Each row is followed by its class; each block has classes of its own.
16  -271  -90  373  -36  -787  140  -78  26  55  -11  203  -351  530  396  -168  373  -121  -304  377  220  -286  -348  -494  296  340  165  124  456  64  -310  -459 | L
-134  -262  -38  427  16  -824  154  -48  88  15  170  222  -291  437  270  -309  236  -18  -366  261  205  -186  -604  -486  177  295  54  183  342  177  -275  -471 | A
154  241  -379  185  -37  -216  -327  -161  -403  -118  -36  241  291  -213  59  -314  20  103  435  -34  164  326  455  256  21  -154  -324  195  -31  247  363  -127 | N
137  108  -35  419  157  -335  -99  211  -406  107  -284  83  -21  373  100  -277  -4  -241  330  396  66  134  184  62  -105  207  -473  -88  -19  -175  415  114 | Y
138  147  -318  157  -61  -132  -254  -140  -290  -117  -44  189  269  -157  119  -350  76  72  411  -36  182  349  421  210  75  -100  -321  158  -92  187  334  -118 | K
119  174  -328  133  -51  -170  -243  -164  -305  -96  -22  231  272  -173  174  -404  102  74  429  -17  160  377  362  217  54  -60  -362  192  -140  163  365  -133 | K
143  203  -357  176  -32  -274  -292  -126  -356  -147  -40  216  291  -167  140  -377  67  72  453  -50  169  273  337  247  43  -93  -292  212  -86  191  333  -138 | V
179  139  -59  594  169  -316  -111  245  -407  225  -269  158  52  368  113  -306  -31  -217  447  365  50  88  162  119  -52  265  -390  -78  28  -199  309  37 | V
77  129  -34  515  139  -310  -42  171  -435  176  -286  83  31  329  121  -258  -64  -240  329  391  13  112  42  155  -82  210  -424  -69  -73  -263  370  82 | V
137  152  -50  453  105  -310  -45  145  -361  237  -261  102  10  356  73  -173  -112  -215  278  400  39  71  156  77  -51  195  -344  -43  -5  -136  390  100 | N
-69  -165  -23  401  -27  -759  182  -19  7  72  125  146  -229  387  316  -285  304  -33  -381  224  153  -190  -577  -402  182  330  107  220  380  186  -311  -445 | K
142  107  -406  176  -55  -134  -185  -110  -296  -191  -110  121  244  -131  17  -249  50  -27  473  62  199  347  477  124  193  -25  -265  213  -99  175  330  -49 | Y
44  -163  -136  346  -100  -899  84  81  5  -4  4  287  -312  462  348  -183  393  -64  -347  322  193  -305  -380  -451  211  241  171  74  447  44  -241  -344 | N
178  87  -14  615  199  -227  -92  162  -353  196  -302  179  0  401  59  -314  -96  -195  377  383  66  136  171  82  -56  212  -415  -107  42  -136  287  0 | A
130  101  26  559  84  -238  -46  172  -399  239  -245  150  8  311  127  -296  -62  -189  383  354  80  178  189  91  -70  201  -420  -120  -10  -204  348  15 | K
125  154  38  421  71  -210  35  168  -427  169  -291  120  -3  393  157  -217  -40  -271  260  489  -12  141  99  62  -70  251  -357  -91  -124  -261  424  33 | E
160  97  -12  662  166  -251  -96  141  -341  169  -272  217  13  330  146  -359  -71  -202  416  373  59  147  182  81  -73  222  -425  -133  52  -120  275  23 | A
163  76  -71  606  168  -402  -121  195  -483  174  -311  157  22  373  197  -298  4  -214  361  464  34  132  107  88  -27  222  -475  -132  123  -222  254  51 | L
164  179  -324  93  -37  -247  -287  -145  -321  -113  -59  189  270  -115  127  -336  51  43  505  -30  194  224  419  217  77  -39  -262  206  -146  174  376  -131 | V
-124  -155  131  -225  -20  -90  240  -135  286  172  237  -257  217  148  -80  114  -526  193  -24  -376  411  -214  144  -63  13  -156  422  436  96  146  104  -205 | V
-51  -75  145  -203  39  -48  149  -158  259  125  188  -285  231  130  -96  104  -469  193  -83  -290  323  -112  160  -10  -20  -191  259  415  240  198  31  -160 | L
-42  -179  14  410  -51  -775  178  14  18  54  57  140  -255  472  317  -251  303  -32  -420  214  166  -190  -587  -455  175  369  102  208  391  138  -287  -412 | K
-162  -201  54  -191  -17  -94  232  -163  284  222  287  -242  238  101  -120  158  -543  227  -122  -325  378  -181  112  -130  4  -222  376  451  166  220  89  -156 | N
-49  -158  142  -135  43  -20  170  -202  357  221  256  -323  148  136  -222  29  -532  225  -55  -351  321  -226  152  -74  65  -157  341  382  146  393  -43  -240 | K
-135  -215  120  -173  13  -83  240  -213  236  194  257  -204  229  140  -116  56  -490  231  4  -299  378  -183  132  -126  -23  -162  357  408  104  111  83  -253 | E
38  -259  -9  389  12  -848  72  8  44  57  93  130  -289  569  318  -201  348  -121  -258  275  96  -318  -358  -533  112  392  103  130  367  131  -297  -340 | Y
-10  -61  120  -138  33  -20  166  -202  317  206  222  -261  158  173  -211  74  -512  208  -10  -327  301  -255  184  -18  45  -164  408  412  154  317  -28  -255 | V
-97  -139  113  -190  38  159  118  -235  187  190  264  -255  236  -5  -389  79  -541  333  -51  -261  257  -96  145  -63  45  -355  220  371  169  156  -54  -348 | E
-72  -121  101  -169  56  108  164  -229  315  242  169  -291  163  36  -269  74  -550  208  -8  -353  320  -121  273  36  69  -292  307  372  113  151  48  -250 | K
115  143  -402  124  -63  -248  -274  -163  -367  -113  -8  208  341  -209  103  -279  20  103  422  -81  180  314  375  180  48  -72  -262  261  -99  214  347  -136 | N
-75  -150  -78  423  -29  -807  161  42  80  76  137  211  -297  462  303  -277  299  -68  -382  277  181  -251  -565  -425  189  299  149  144  390  138  -245  -426 | V
61  87  -495  166  -3  -81  -234  -306  -293  -133  -94  236  218  -185  -45  -402  101  103  353  144  196  356  343  192  137  -261  -367  164  -66  145  381  -186 | E
-85  -208  -66  333  -46  -774  186  -1  11  -10  156  244  -268  481  341  -239  371  45  -387  288  218  -219  -582  -509  163  321  85  219  457  120  -327  -411 | S
23  -198  -2  419  -46  -736  99  22  77  5  130  204  -213  512  388  -202  415  -79  -367  254  104  -287  -417  -522  136  422  161  101  426  111  -339  -391 | E
-70  -221  -45  312  -1  -860  133  71  -38  0  105  164  -262  477  332  -269  370  -46  -377  246  221  -212  -547  -543  147  389  84  216  423  169  -231  -406 | Y
-6  -274  -61  384  -46  -807  180  53  95  83  0  237  -354  502  426  -293  399  -86  -334  323  257  -299  -472  -533  277  386  132  127  420  29  -289  -413 | K
2  -236  -61  403  -43  -798  142  -47  31  -11  73  156  -263  536  397  -120  360  -89  -330  292  172  -317  -401  -471  182  386  97  141  406  -2  -323  -347 | S
122  147  -348  58  -18  -242  -295  -165  -456  -175  -58  136  300  -188  52  -312  117  62  445  -9  176  316  404  163  99  -68  -294  243  -55  248  337  -142 | Y
-121  -121  153  -178  -31  -41  247  -98  328  127  305  -270  199  73  -79  54  -511  240  -112  -343  388  -127  74  -95  75  -139  294  438  137  307  3  -176 | K
28  -263  -31  353  -48  -806  130  63  92  84  44  161  -274  591  364  -235  360  -127  -326  247  147  -337  -482  -511  125  381  235  160  345  132  -267  -424 | V
28  -168  -34  382  -25  -769  124  79  79  -37  -18  290  -343  480  361  -233  352  -111  -342  329  185  -241  -400  -451  255  280  155  99  402  52  -281  -399 | A
100  127  -406  169  -48  -136  -172  -232  -242  -174  -120  135  266  -165  71  -360  56  47  419  -23  216  369  377  250  159  -76  -296  249  -130  166  344  -100 | K
-87  -175  97  -178  45  -108  187  -177  263  134  235  -280  193  127  -67  98  -526  185  -15  -309  392  -162  202  -44  36  -165  308  411  165  224  26  -207 | L
17  -274  -50  394  32  -792  85  59  -12  -3  74  106  -269  549  297  -206  364  -107  -298  260  128  -269  -415  -519  133  421  72  149  375  162  -327  -372 | Y
-114  -81  190  -215  -16  -79  203  -116  298  151  316  -279  183  48  -96  54  -506  241  -155  -316  309  -159  43  -68  52  -209  269  420  139  280  -20  -198 | K
106  81  -23  598  93  -500  -77  319  -482  110  -301  138  29  333  264  -287  -15  -245  289  354  33  46  -21  102  -101  224  -387  -176  21  -332  306  98 | V
110  137  -552  240  -2  -165  -254  -312  -298  -119  -134  235  246  -152  8  -376  88  101  389  89  210  338  374  243  85  -190  -378  224  -11  234  372  -79 | N
11  -255  -132  364  -30  -834  109  34  52  46  121  175  -194  503  437  -166  370  -89  -374  276  125  -324  -463  -507  145  409  127  201  372  160  -321  -335 | N
49  211  -345  204  -139  -172  -115  -209  -282  -222  -48  184  230  -143  116  -258  29  16  382  52  218  363  375  217  125  -50  -253  145  -80  102  395  -53 | S
-6  -47  208  -218  -21  81  184  -241  272  167  275  -297  204  130  -284  124  -521  236  -38  -256  253  -208  208  -89  54  -163  382  396  129  353  -28  -288 | E
-58  -189  -53  409  1  -850  112  -73  16  10  90  134  -256  397  343  -268  290  -58  -351  264  218  -217  -519  -404  154  313  53  178  479  185  -274  -407 | L
-106  -109  93  -219  112  47  92  -184  231  189  241  -304  158  89  -268  127  -534  197  -91  -302  257  -101  210  40  57  -278  263  315  165  202  11  -284 | L
54  -172  -28  411  -26  -823  92  69  83  19  49  138  -252  543  344  -211  369  -105  -359  259  121  -339  -486  -439  137  357  144  147  421  99  -331  -363 | V
140  165  1  628  110  -312  -134  252  -408  226  -229  207  -22  395  53  -318  -67  -208  414  355  7  158  181  124  -126  183  -409  -227  -15  -225  395  14 | V
156  40  -15  624  149  -426  -69  273  -484  93  -326  172  112  319  319  -272  -76  -242  379  357  56  111  88  81  -67  243  -417  -59  -6  -290  269  110 | A
77  167  13  480  112  -216  -23  138  -392  156  -261  111  22  349  66  -235  -29  -193  209  418  9  148  49  75  -53  211  -389  -118  6  -227  373  67 | E
85  184  -57  543  99  -326  -55  174  -466  199  -251  141  14  305  57  -185  -67  -209  230  396  35  159  111  141  -98  135  -379  -120  52  -199  396  56 | N
101  125  -86  499  130  -377  -57  186  -430  204  -223  113  27  298  126  -201  -116  -213  287  385  53  79  115  95  -52  199  -384  -36  -25  -137  367  85 | N
-15  -152  148  -166  59  -23  142  -152  392  209  272  -258  203  174  -238  92  -549  184  -17  -311  326  -213  228  -101  68  -186  408  385  167  346  -7  -237 | A
124  107  15  563  103  -273  -6  166  -325  182  -318  69  -52  385  77  -270  -82  -243  295  349  55  135  145  110  -19  224  -346  -123  -12  -176  335  45 | K
155  230  48  385  92  -222  -78  183  -426  148  -288  130  9  355  63  -277  -4  -217  250  462  -27  147  131  108  -76  159  -386  -140  -17  -209  417  17 | E

Next block, with new classes.
42  291  -368  -422  -520  618  603  -26  -87  -419  -91  275  -305  -267  -59  237  274  -3  454  -189  -144  18  -41  528  728  -106  152  -205  -135  313  82  229 | C
-260  -263  -463  -388  72  316  -76  88  -331  -425  21  -109  -308  -170  50  205  81  -75  322  21  -519  482  -449  565  231  -324  -290  -106  155  -7  194  -185 | C
220  -68  293  -260  -260  -32  -60  -244  -188  -613  -487  287  -14  98  106  37  192  37  69  404  -685  420  -444  57  -42  246  180  -87  577  268  -17  190 | C
-205  4  -545  -552  -776  130  396  -93  81  -234  -341  -112  170  -354  -73  110  53  124  151  66  -164  19  2  648  105  -31  12  -255  -103  396  159  38 | J
-168  -139  -477  -501  -823  186  323  -64  76  -190  -305  -22  144  -389  29  102  132  150  191  5  -233  92  -13  716  231  -42  144  -256  -125  444  91  -22 | G
-31  -445  -520  -252  -440  -305  -187  -102  -40  393  327  -734  -302  -148  154  -151  369  -46  -76  -285  -492  680  -526  330  -284  -402  -379  -185  -16  59  -119  -410 | Z
-86  -387  -338  -337  -556  393  350  -97  -93  -100  -115  -69  -4  -339  68  39  274  117  267  -254  -124  154  -249  550  501  -204  78  -191  -262  266  15  -121 | G
-99  -276  -394  -158  -484  -373  -183  -106  -146  367  315  -653  -271  -226  129  -160  381  -63  -63  -250  -506  738  -560  245  -173  -469  -391  -161  69  68  -142  -314 | U
149  -53  304  -337  -164  -122  39  -305  -84  -402  -439  281  40  185  46  83  284  29  -93  297  -480  150  -255  151  -360  414  356  -218  557  260  -47  148 | X
-328  -67  -158  5  -175  -73  -241  -257  129  466  120  273  -316  115  67  -90  371  -16  402  -172  140  213  -57  245  545  -114  -79  -148  -168  152  395  -633 | M
-129  -103  -486  -114  92  386  391  -229  -246  -359  -297  160  -14  321  -74  21  -87  -80  225  339  48  112  -228  432  412  -451  -494  -384  53  -68  248  26 | U
-87  -25  -293  -78  -427  -213  13  -130  -287  249  -64  -174  -191  -133  228  -203  340  47  52  -207  -519  10  -180  -56  -91  -247  -220  78  -71  -102  -227  -147 | D
-134  -51  -414  -485  -818  223  235  -17  -8  -225  -377  -2  77  -476  12  157  161  184  249  -23  -262  58  -74  621  333  -25  222  -192  -24  421  141  19 | T
-211  -275  -320  -318  -2  128  -275  168  -388  -337  56  -166  -366  -221  53  217  155  -2  259  -36  -519  447  -528  570  154  -292  -186  -94  157  -45  172  -265 | P
-270  50  -678  31  -124  241  27  -142  -99  -360  -199  190  -272  176  -8  310  -81  -65  552  332  -291  166  -243  690  342  -517  -468  -199  232  -119  500  -139 | P
-422  -94  104  214  -304  -219  -386  -275  389  604  370  223  -350  -45  127  139  602  -19  447  -327  18  342  -45  184  385  1  231  5  -74  112  283  -651 | J
228  8  272  -305  -392  -74  -17  -286  -132  -534  -479  224  -20  35  94  90  173  -33  -11  471  -689  486  -522  89  -121  273  181  -51  608  342  6  242 | C
-353  55  -679  42  1  266  113  -91  -39  -373  -152  220  -291  182  23  366  -71  -111  546  308  -425  252  -268  663  354  -578  -419  -133  277  -145  487  -114 | G
-46  -418  -449  -257  -445  -426  -269  -101  -201  389  336  -742  -285  -196  154  -220  345  26  -57  -306  -485  652  -539  301  -246  -440  -384  -241  -61  99  -135  -412 | P
139  -226  191  -226  248  -150  14  -420  62  -221  -526  240  48  275  69  73  -98  -24  -233  416  -357  -142  -94  -122  -275  582  -45  12  327  254  56  252 | Z
-4  286  -357  -381  -635  523  511  81  6  -405  -56  189  -231  -287  7  169  402  48  512  -285  -43  -42  9  499  815  -77  172  -211  -81  297  123  89 | X
-151  47  -698  184  -504  -311  -58  -131  51  48  -161  -46  -381  78  184  -307  503  -36  509  -119  -392  62  -382  140  118  -443  -333  -248  -73  -290  -109  -333 | U
-281  -1  -759  16  52  297  152  -171  30  -333  -269  160  -279  249  -59  335  -127  -118  556  337  -307  75  -202  623  291  -517  -539  -215  200  -189  468  -104 | Z
147  -49  295  -273  -348  -187  -54  -171  -110  -569  -496  187  -16  17  70  74  181  19  -76  479  -670  478  -498  5  -155  238  85  -2  541  227  21  170 | J
-150  -12  -461  -123  -14  324  327  -134  -237  -413  -362  73  -2  177  -53  99  -111  -54  271  341  -98  118  -249  336  441  -450  -469  -255  178  -17  243  34 | D
35  257  -389  -496  -603  530  585  52  2  -392  -92  83  -228  -242  -34  152  300  21  374  -261  -26  -24  -46  467  671  -25  116  -106  -167  326  100  135 | X
16  249  -420  -350  -612  542  578  -53  23  -341  -221  184  -210  -273  -40  281  194  -25  346  -123  -18  -163  40  466  749  -24  39  -152  -88  378  74  186 | D
212  -103  268  -190  -283  -142  -35  -299  -176  -562  -524  224  14  121  104  -18  169  57  -41  399  -528  234  -403  100  -121  234  36  -72  503  243  -6  336 | P
-145  -136  -478  -178  -28  354  370  -158  -254  -416  -337  49  39  211  -70  55  -128  20  278  307  -110  187  -244  452  473  -491  -436  -360  118  19  251  12 | D
98  -184  244  -274  184  -311  36  -352  14  -197  -435  168  49  108  40  69  -15  -74  -228  361  -410  33  -287  -22  -297  548  100  -110  342  320  16  220 | G
4  262  -381  -403  -494  519  677  -23  -43  -428  -263  235  -274  -227  -81  230  248  -6  363  -122  -73  -65  -22  379  747  -32  -14  -141  -140  298  75  303 | U
177  9  249  -253  -119  -240  -12  -348  -188  -428  -535  241  63  278  15  77  225  -5  -80  385  -469  14  -214  96  -423  386  299  -272  523  221  -107  145 | U
-107  -6  -750  171  -568  -284  -130  -59  139  97  -86  -118  -448  52  271  -342  563  52  559  -223  -464  34  -314  109  121  -414  -237  -137  -180  -281  -112  -363 | Z
121  -36  271  -349  -286  -165  17  -293  -84  -486  -492  310  19  113  36  112  273  -23  -89  480  -561  300  -283  185  -381  380  273  -261  533  244  -56  164 | J
-174  -158  -492  -230  -191  344  337  -176  -297  -315  -403  66  32  217  4  -23  -150  -9  279  319  -93  120  -191  377  391  -518  -489  -266  90  -50  338  16 | M
-174  -62  -618  178  -650  -318  -241  -60  101  189  -57  -130  -442  -43  249  -376  516  35  494  -262  -352  96  -375  164  142  -437  -141  -197  -68  -201  -57  -360 | M
-119  -246  27  -2  -202  -121  -354  -84  -170  418  531  85  -481  -1  181  -166  794  -23  334  -461  8  375  -344  485  359  -54  380  -246  -308  61  95  -748 | G
-297  -254  -282  -333  -45  239  -187  166  -227  -283  84  -77  -324  -265  47  244  231  2  304  -56  -531  608  -543  583  267  -264  -88  -86  265  9  240  -316 | X
-8  248  -421  -380  -618  513  585  -88  -86  -362  -161  244  -292  -230  -1  213  303  -35  394  -103  5  -99  53  535  711  -130  -104  -202  -145  296  134  274 | P
35  253  -507  -372  -309  482  592  -12  59  -450  -168  196  -186  -194  -90  228  137  -75  349  -93  91  -159  99  472  643  -30  -34  -269  -157  299  171  237 | T
-345  29  -747  34  -3  279  112  -167  79  -350  -286  240  -225  215  -26  349  -97  -87  614  357  -347  95  -122  645  342  -500  -511  -229  271  -171  504  -101 | Z
108  203  239  -333  -270  -350  -30  -139  -82  -429  -557  130  136  18  140  11  68  -11  -145  584  -540  165  -173  -271  -268  502  72  244  369  312  76  329 | Z
-47  -246  -453  -325  -704  352  290  -55  -144  -244  -79  -177  -22  -413  -10  65  332  87  401  -186  -151  263  -392  571  461  -329  47  -260  -270  208  40  -279 | J
39  404  -601  -355  -225  288  517  -116  -137  -442  -201  -79  -102  -251  -269  -4  58  -124  212  73  67  -27  -457  806  171  -213  36  -363  -155  256  147  360 | T
-194  -14  -783  72  -551  -256  -24  -106  167  76  -190  -69  -407  112  278  -359  471  15  506  -188  -384  -79  -290  111  164  -394  -380  -186  -79  -264  -59  -337 | X
-384  -153  69  200  -303  -211  -390  -285  453  599  352  116  -245  -24  148  113  562  -47  408  -352  179  230  43  89  373  85  160  53  -118  160  271  -694 | J
-25  -321  -367  -324  -662  390  257  -91  -131  -83  -58  -196  -46  -337  51  43  324  151  328  -267  -175  209  -307  537  467  -281  114  -126  -286  248  35  -169 | Z
-84  -422  -488  -199  -509  -446  -293  -104  -144  459  362  -747  -332  -222  166  -188  386  29  -38  -355  -438  592  -521  365  -234  -414  -343  -233  -30  109  -81  -412 | P
-305  191  -136  127  -479  3  -121  -179  473  513  396  328  -359  -90  116  -39  678  -37  517  -393  224  293  -45  405  682  83  213  -102  -85  201  365  -498 | X
-200  -140  -424  -560  -834  208  273  -119  12  -130  -353  -9  184  -383  0  7  71  242  175  -56  -238  57  32  658  232  -43  181  -249  -95  481  147  20 | M
-78  52  -454  -540  -862  255  357  -119  8  -229  -348  -29  271  -317  18  72  22  146  192  30  -137  -87  102  559  250  -2  139  -227  -68  469  98  21 | C
-127  23  -717  242  -472  -263  -156  -70  88  11  -91  -151  -336  94  223  -332  413  -2  441  -193  -287  -54  -311  118  163  -471  -341  -149  -79  -237  -121  -378 | D
94  155  237  -438  -328  -394  39  -187  -129  -434  -571  90  228  26  137  -29  22  -62  -296  608  -484  175  -289  -256  -406  484  47  219  384  339  74  254 | X
-97  -3  -460  -539  -894  158  334  -103  -65  -231  -403  -32  221  -317  11  89  94  168  152  63  -216  -69  67  574  221  26  124  -250  -93  450  60  -14 | U
-64  -434  -477  -256  -419  -352  -225  -55  1  431  357  -760  -276  -200  160  -191  371  -43  -63  -271  -487  758  -493  269  -241  -363  -384  -214  3  72  -138  -377 | Z
-101  -334  -395  -220  -494  -320  -159  -45  -49  366  341  -565  -350  -241  206  -109  454  -65  6  -266  -624  852  -590  321  -78  -451  -305  -229  130  95  -133  -353 | G
101  153  306  -372  -122  -370  5  -160  -213  -383  -521  170  123  34  135  25  33  -44  -321  614  -548  206  -286  -233  -353  426  146  130  387  354  -12  308 | G
-240  -215  -359  -115  -41  208  121  -136  -241  -75  -257  17  -164  261  60  -76  -64  10  327  154  -119  74  -249  161  384  -469  -488  -9  -123  -197  247  -242 | X
-208  16  -442  -542  -899  222  341  -101  81  -183  -382  -21  159  -411  3  116  159  231  274  -36  -261  -1  -40  633  288  -24  237  -208  -23  478  132  12 | X
66  219  298  -369  -310  -422  -28  -150  -221  -434  -545  160  196  26  102  -34  68  17  -196  616  -548  204  -202  -239  -364  416  98  146  349  265  59  206 | J
-121  -233  -321  0  -624  -373  -338  -40  -102  388  380  -570  -163  -250  285  -348  523  19  -56  -302  -279  446  -280  95  -291  -328  -176  41  -144  -4  -205  -397 | J
3  -234  -340  -357  -671  388  288  -128  -208  -149  -24  -180  56  -347  55  12  254  107  324  -275  -87  125  -229  494  459  -246  137  -172  -259  318  20  -158 | C
-58  -118  24  4  -290  -141  -352  -90  -297  344  504  54  -491  -44  107  -168  808  -81  374  -412  43  349  -430  462  396  -76  343  -294  -326  25  67  -758 | U
51  161  -335  -375  -499  461  551  30  -11  -369  -118  247  -265  -236  -9  218  299  -1  358  -167  -145  14  -93  511  665  -54  163  -223  -148  283  62  119 | G
-146  -206  -322  -55  -675  -390  -311  26  -136  412  446  -560  -199  -299  306  -318  607  43  8  -398  -319  447  -219  114  -219  -322  -107  -1  -163  -15  -196  -431 | J
-109  4  -345  -131  52  420  304  -152  -336  -444  -283  185  -37  214  -17  11  -99  -8  354  338  -148  206  -205  297  472  -480  -408  -235  136  -42  257  108 | C
189  -57  264  -211  -190  -111  -136  -251  -51  -506  -448  207  -9  47  69  107  213  -22  -23  467  -632  434  -520  169  -139  291  144  -108  647  283  49  208 | Z
2  344  -638  -433  -227  342  598  -165  -177  -393  -224  -91  -70  -193  -315  1  21  -96  208  23  104  -104  -444  831  97  -244  114  -468  -164  273  154  306 | M
